Below are the code and all the weights of a small trained network. Each question names an input and a class and asks about switching units off, where a switched-off unit gives its printed mean instead of its output.

import numpy as np


def w(rows, s, z=0):
    codes = np.array(rows[::2]) - 128.0
    scale = np.full(codes.shape[1], s)
    scale[-1] = z or s
    return codes * scale


def norm(h):
    return h / np.sqrt((h * h).mean(-1, keepdims=True) + 1e-5)


def f(y):
    return np.maximum(y, 0)


def log_softmax(a):
    a = a - a.max(-1, keepdims=True)
    return a - np.log(np.exp(a).sum(-1, keepdims=True))


def net(x, mask):
    res = np.array(x, float).reshape(1, 8) / 4 @ E
    u = 0
    for l in range(2):
        y = f(norm(res) @ A[l][:, :-1].T + A[l][:, -1])
        res = res + np.where(mask[u : u + 14], y, B[l][:, -1]) @ B[l][:, :-1]
        u += 14
    return log_softmax(norm(res)[-1] @ U[:, :-1].T + U[:, -1])


A, B = {}, {}
E = w([
[128,124,131,129,125,128,129,129,129],'x0',
[176,39,112,97,88,86,33,79,12],'x1',
[131,127,127,126,125,132,127,131,130],'x2',
[60,170,185,24,168,254,108,126,35],'x3',
[130,123,129,127,129,130,125,128,130],'x4',
[125,130,124,125,124,129,123,130,127],'x5',
[14,56,93,86,42,102,209,122,106],'x6',
[147,107,126,15,201,69,163,96,165],'x7',
],0.00096)
A[0] = w([
[119,94,120,73,206,94,135,143,171,15],'0.n1',
[108,114,81,160,136,29,160,61,145,95],'0.n2',
[156,73,160,102,100,105,90,141,103,10],'0.n3',
[65,25,117,27,111,117,254,102,94,163],'0.n4',
[127,144,66,218,34,78,112,115,186,63],'0.n5',
[100,134,37,221,52,197,29,207,82,44],'0.n6',
[91,138,149,152,118,196,235,142,219,45],'0.n7',
[121,155,120,106,105,115,91,81,124,57],'0.n8',
[188,60,172,31,124,134,64,53,44,141],'0.n9',
[171,168,105,226,159,31,65,97,176,117],'0.n10',
[167,178,176,151,182,210,186,176,231,139],'0.n11',
[117,111,155,152,141,128,127,91,137,94],'0.n12',
[108,146,167,66,155,206,134,53,24,224],'0.n13',
[77,186,83,234,12,243,120,240,145,80],'0.n14',
],0.0017,0.0014)
B[0] = w([
[163,162,166,101,127,99,199,64,70,141],'0.n1',
[150,87,142,109,137,236,164,192,93,163],'0.n2',
[81,143,72,188,170,77,103,105,86,137],'0.n3',
[170,199,139,142,94,151,44,117,191,218],'0.n4',
[158,59,153,118,144,190,172,188,91,176],'0.n5',
[153,142,253,136,126,104,209,12,93,178],'0.n6',
[61,146,46,154,177,71,72,147,83,178],'0.n7',
[134,111,119,139,148,131,125,127,124,130],'0.n8',
[63,191,66,207,194,97,141,144,147,222],'0.n9',
[142,73,132,90,119,226,140,182,116,192],'0.n10',
[84,143,74,177,161,63,49,130,67,217],'0.n11',
[141,139,93,109,126,147,155,141,112,128],'0.n12',
[175,37,133,165,133,142,153,189,176,253],'0.n13',
[144,128,202,98,160,55,194,33,71,210],'0.n14',
],0.0019,0.0024)
A[1] = w([
[143,117,122,39,158,75,134,96,141,25],'1.n1',
[87,201,120,124,154,152,207,185,204,126],'1.n2',
[200,134,125,130,144,129,60,133,106,2],'1.n3',
[115,139,94,50,167,97,168,119,172,95],'1.n4',
[82,180,157,87,173,226,69,127,98,164],'1.n5',
[45,66,95,103,6,94,177,135,133,167],'1.n6',
[186,180,205,213,140,129,100,153,112,141],'1.n7',
[171,47,93,134,91,104,45,80,40,166],'1.n8',
[46,119,129,97,77,129,188,142,123,90],'1.n9',
[164,93,110,124,134,87,149,135,188,99],'1.n10',
[186,177,146,130,181,148,92,163,152,45],'1.n11',
[177,78,125,203,124,108,145,166,193,111],'1.n12',
[191,139,102,51,199,95,115,121,166,118],'1.n13',
[85,130,186,67,156,217,120,124,63,91],'1.n14',
],0.0025,0.00092)
B[1] = w([
[115,147,213,232,84,171,188,101,61,159],'1.n1',
[98,94,96,158,168,50,41,125,42,221],'1.n2',
[90,185,146,85,102,157,86,106,205,174],'1.n3',
[142,137,203,226,93,157,132,57,36,178],'1.n4',
[194,48,67,128,63,69,192,196,171,253],'1.n5',
[219,213,166,56,177,197,23,94,190,214],'1.n6',
[91,115,123,11,101,126,138,53,133,237],'1.n7',
[15,219,101,175,232,70,186,186,171,239],'1.n8',
[209,155,113,110,163,153,43,77,173,183],'1.n9',
[136,85,133,114,118,191,176,178,65,169],'1.n10',
[107,133,112,83,48,157,88,61,179,195],'1.n11',
[87,77,107,29,107,159,160,194,97,199],'1.n12',
[86,143,192,184,4,170,161,88,77,204],'1.n13',
[184,43,79,164,97,84,198,197,167,226],'1.n14',
],0.002,0.0023)
U = w([
[181,5,73,99,103,153,209,254,140,255],'0',
[18,188,57,189,236,35,90,153,97,139],'1',
[138,141,239,176,76,141,210,32,41,92],'2',
[179,188,115,39,108,197,23,81,234,6],'3',
],0.0058,0.00082)

Each question gives the input, the list of numbers given to net, and the class t.
The units are the neurons (one row each of A and B). Each row of codes is followed by its name. A weight is (code - 128) times the scale printed after its matrix; where a second scale follows, it is the last column's (A, B and U).
mask holds one flag per neuron, layer by layer. A switched-off neuron (its flag False) gives its mean, the last column of its row in B, instead of its output. The means were averaged over made-up inputs and are rounded, as every weight is.
A unit's drop is (log p(t) with every unit on - log p(t) with that unit switched off) / (log p(t) with every unit on - log p(t) with every unit switched off).
The circuit of an input: a set's keep is (log p(t) with only the set's units on - log p(t) with every unit switched off) / (log p(t) with every unit on - log p(t) with every unit switched off). Starting from the 12 units with the biggest drops (on a tie, the unit counted first), units are removed one at a time, each time the one whose removal leaves the highest keep (on an exact tie, the one counted first), for as long as the keep stays at least 0.8.
circuit, biggest first: the units of the circuit, biggest drop first
top k neurons: the k neurons with the biggest drops, biggest first
top k neurons in layer l: the k neurons of layer l with the biggest drops, biggest first
input [0,-1,-4,4,-5,-5,-4,-1], class 0: top neuron -> (1.n5)
input [-7,3,-4,2,-1,5,-8,8], class 2: top 3 neurons -> (1.n13, 1.n1, 0.n4)
input [8,6,-4,0,5,-4,-5,2], class 1: top 3 neurons -> (1.n8, 0.n4, 1.n6)
input [2,-6,-4,-2,-1,-6,6,5], class 1: circuit, biggest first -> (1.n2, 0.n7)
input [3,0,-6,-1,-1,-4,7,-5], class 3: top 2 neurons in layer 1 -> (1.n6, 1.n9)
input [3,7,-2,-4,-5,-2,-1,-3], class 1: top 2 neurons -> (1.n8, 0.n13)
input [-1,5,-5,-4,-1,1,-2,7], class 2: circuit, biggest first -> (1.n13, 1.n1)
input [-1,-3,-2,-5,-3,-8,7,-8], class 2: circuit, biggest first -> (0.n14, 0.n6, 1.n6)
input [5,3,-3,-5,8,-7,5,-8], class 2: circuit, biggest first -> (0.n6, 1.n5, 0.n14)
input [2,3,-3,-5,3,1,7,-1], class 3: top 2 neurons -> (1.n6, 0.n13)
input [8,3,2,-7,-1,4,0,8], class 2: top 2 neurons in layer 1 -> (1.n13, 1.n1)
input [2,-6,0,8,3,8,-6,8], class 0: circuit, biggest first -> (1.n5, 1.n14)
input [-8,-7,-2,8,8,0,2,-3], class 0: top 4 neurons -> (1.n5, 1.n14, 0.n9, 1.n8)
input [2,-1,8,7,4,8,-6,1], class 0: top 4 neurons -> (1.n5, 1.n14, 0.n4, 1.n6)
input [3,4,6,-5,-4,-1,-8,-6], class 3: top 2 neurons in layer 1 -> (1.n7, 1.n3)
input [-7,-2,-4,-3,4,5,-4,-6], class 2: circuit, biggest first -> (0.n14, 0.n6)
input [-6,8,-5,2,0,7,8,5], class 1: circuit, biggest first -> (1.n8, 0.n9)
input [4,1,5,1,1,-8,8,-4], class 3: circuit, biggest first -> (1.n6)
input [3,-7,3,-3,5,7,-4,8], class 2: top 4 neurons -> (1.n13, 1.n4, 0.n9, 1.n8)
input [-2,-5,6,5,0,-5,-2,-1], class 0: top 2 neurons -> (1.n5, 0.n9)
input [-4,1,2,-2,-4,1,1,-4], class 2: circuit, biggest first -> (0.n6)
input [-2,6,6,4,-4,-7,7,-3], class 3: circuit, biggest first -> (1.n6, 0.n4)
